Here is a tiny trained network, its code and every weight. The questions are about switching its units off for an input and a class, where a switched-off unit gives its printed mean instead of its output.

import numpy as np


def w(rows, s, z=0):
    codes = np.array(rows[::2]) - 128.0
    scale = np.full(codes.shape[1], s)
    scale[-1] = z or s
    return codes * scale


def norm(h):
    return h / np.sqrt((h * h).mean(-1, keepdims=True) + 1e-5)


def f(y):
    return y / 2 * (1 + np.tanh(0.7978845608 * (y + 0.044715 * y**3)))


def log_softmax(a):
    a = a - a.max(-1, keepdims=True)
    return a - np.log(np.exp(a).sum(-1, keepdims=True))


def net(x, mask):
    res = np.array(x, float).reshape(1, 7) / 4 @ E
    u = 0
    for l in range(2):
        y = f(norm(res) @ A[l][:, :-1].T + A[l][:, -1])
        res = res + np.where(mask[u : u + 4], y, B[l][:, -1]) @ B[l][:, :-1]
        u += 4
    return log_softmax(norm(res)[-1] @ U[:, :-1].T + U[:, -1])


A, B = {}, {}
E = w([
[2,187,95,123,234,126,131,83,236,148],'x0',
[155,113,84,81,133,117,81,169,147,144],'x1',
[124,162,152,148,93,123,125,101,126,130],'x2',
[88,122,129,104,72,74,117,178,137,147],'x3',
[150,144,149,145,128,128,107,80,142,130],'x4',
[143,129,162,90,88,219,167,117,44,250],'x5',
[95,80,84,199,136,117,65,63,28,160],'x6',
],0.0078)
A[0] = w([
[179,130,68,213,75,100,96,143,109,89,125],'L0N1',
[220,99,149,127,62,150,197,156,210,88,8],'L0N2',
[126,212,151,2,120,158,184,101,172,191,137],'L0N3',
[147,109,168,161,123,161,100,116,93,230,75],'L0N4',
],0.0082,0.0013)
B[0] = w([
[136,39,50,150,190,131,186,12,109,208,217],'L0N1',
[87,195,116,218,136,205,38,145,136,99,225],'L0N2',
[214,170,149,157,184,21,205,17,127,132,255],'L0N3',
[54,75,166,2,89,73,67,227,229,146,243],'L0N4',
],0.0093,0.0051)
A[1] = w([
[112,202,117,127,117,93,68,137,159,130,249],'L1N1',
[255,134,169,68,58,194,135,148,71,128,180],'L1N2',
[26,130,141,108,236,149,88,138,180,178,100],'L1N3',
[106,188,69,203,129,134,70,117,152,91,156],'L1N4',
],0.0092,0.002)
B[1] = w([
[111,204,169,153,95,207,104,171,85,146,198],'L1N1',
[73,136,160,115,163,165,125,165,180,105,198],'L1N2',
[135,165,161,144,134,146,109,180,136,92,253],'L1N3',
[48,122,118,2,16,170,78,101,103,140,237],'L1N4',
],0.012,0.0064)
U = w([
[93,54,63,51,62,183,65,128,100,86,54],'0',
[128,184,167,99,170,148,124,191,192,102,121],'1',
[255,61,45,160,194,21,190,63,138,140,254],'2',
],0.0085,0.00064)

Each question gives the input, the list of numbers given to net, and the class t.
The units are the neurons (one row each of A and B). Each row of codes is followed by its name. A weight is (code - 128) times the scale printed after its matrix; where a second scale follows, it is the last column's (A, B and U).
mask holds one flag per neuron, layer by layer. A switched-off neuron (its flag False) gives its mean, the last column of its row in B, instead of its output. The means were averaged over made-up inputs and are rounded, as every weight is.
A unit's drop is (log p(t) with every unit on - log p(t) with that unit switched off) / (log p(t) with every unit on - log p(t) with every unit switched off).
The circuit of an input: a set's keep is (log p(t) with only the set's units on - log p(t) with every unit switched off) / (log p(t) with every unit on - log p(t) with every unit switched off). Starting from all 8 units, units are removed one at a time, each time the one whose removal leaves the highest keep (on an exact tie, the one counted first), for as long as the keep stays at least 0.8.
circuit, biggest first: the units of the circuit, biggest drop first
unit that matters most: the unit with the biggest drop
top k neurons: the k neurons with the biggest drops, biggest first
k most important neurons of layer l: the k neurons of layer l with the biggest drops, biggest first
drop when u is switched off: that unit's drop, to one decimal
input [0,-1,-6,5,-6,0,4], class 2: top 2 neurons : L0N2, L1N4
input [-7,2,-8,-1,-2,4,-1], class 1: unit that matters most : L1N2
input [-7,-3,0,-8,-4,0,3], class 2: 3 most important neurons of layer 1 : L1N4, L1N1, L1N3
input [-5,6,-2,-6,1,-4,-7], class 0: circuit, biggest first : L0N2, L1N4
input [5,3,8,7,7,8,4], class 1: top 2 neurons : L0N4, L1N4
input [5,3,-2,6,-3,1,-5], class 2: circuit, biggest first : L0N3, L1N4
input [6,-5,2,-1,-3,-2,2], class 0: 2 most important neurons of layer 1 : L1N4, L1N2
input [4,4,-7,8,-7,8,2], class 1: top 3 neurons : L0N1, L1N4, L1N3
input [-1,5,8,-6,-6,-8,-7], class 0: circuit, biggest first : L1N4, L0N2
input [-2,3,-1,-4,-7,4,0], class 1: top 3 neurons : L1N4, L1N2, L0N1
input [3,5,8,-1,-2,5,7], class 1: top 2 neurons : L1N4, L1N3
input [2,4,2,-4,5,8,8], class 1: 2 most important neurons of layer 0 : L0N4, L0N1
input [-8,3,2,-5,3,6,-1], class 1: top 2 neurons : L1N2, L1N4
input [3,-1,3,3,-8,8,-1], class 2: circuit, biggest first : L0N3
input [0,5,-5,-6,-2,-3,5], class 2: 2 most important neurons of layer 0 : L0N2, L0N1
input [-4,-2,7,-8,-8,3,-1], class 1: top 2 neurons : L1N2, L1N4
input [-5,-6,3,-4,3,-4,-6], class 0: top 2 neurons : L0N2, L1N4
input [-2,-2,-3,-6,-8,-3,-7], class 0: top 3 neurons : L0N2, L1N4, L0N4
input [-1,-6,6,3,3,-3,2], class 2: top 2 neurons : L0N1, L0N2
input [4,-2,-1,8,-6,7,-2], class 2: unit that matters most : L0N3
input [-5,-7,4,5,-2,-5,6], class 2: drop when L1N3 is switched off : 0.0
input [3,-3,-3,2,3,5,-3], class 2: drop when L0N3 is switched off : 1.0
input [-2,-7,7,0,-5,-5,-8], class 0: drop when L0N4 is switched off : 0.1
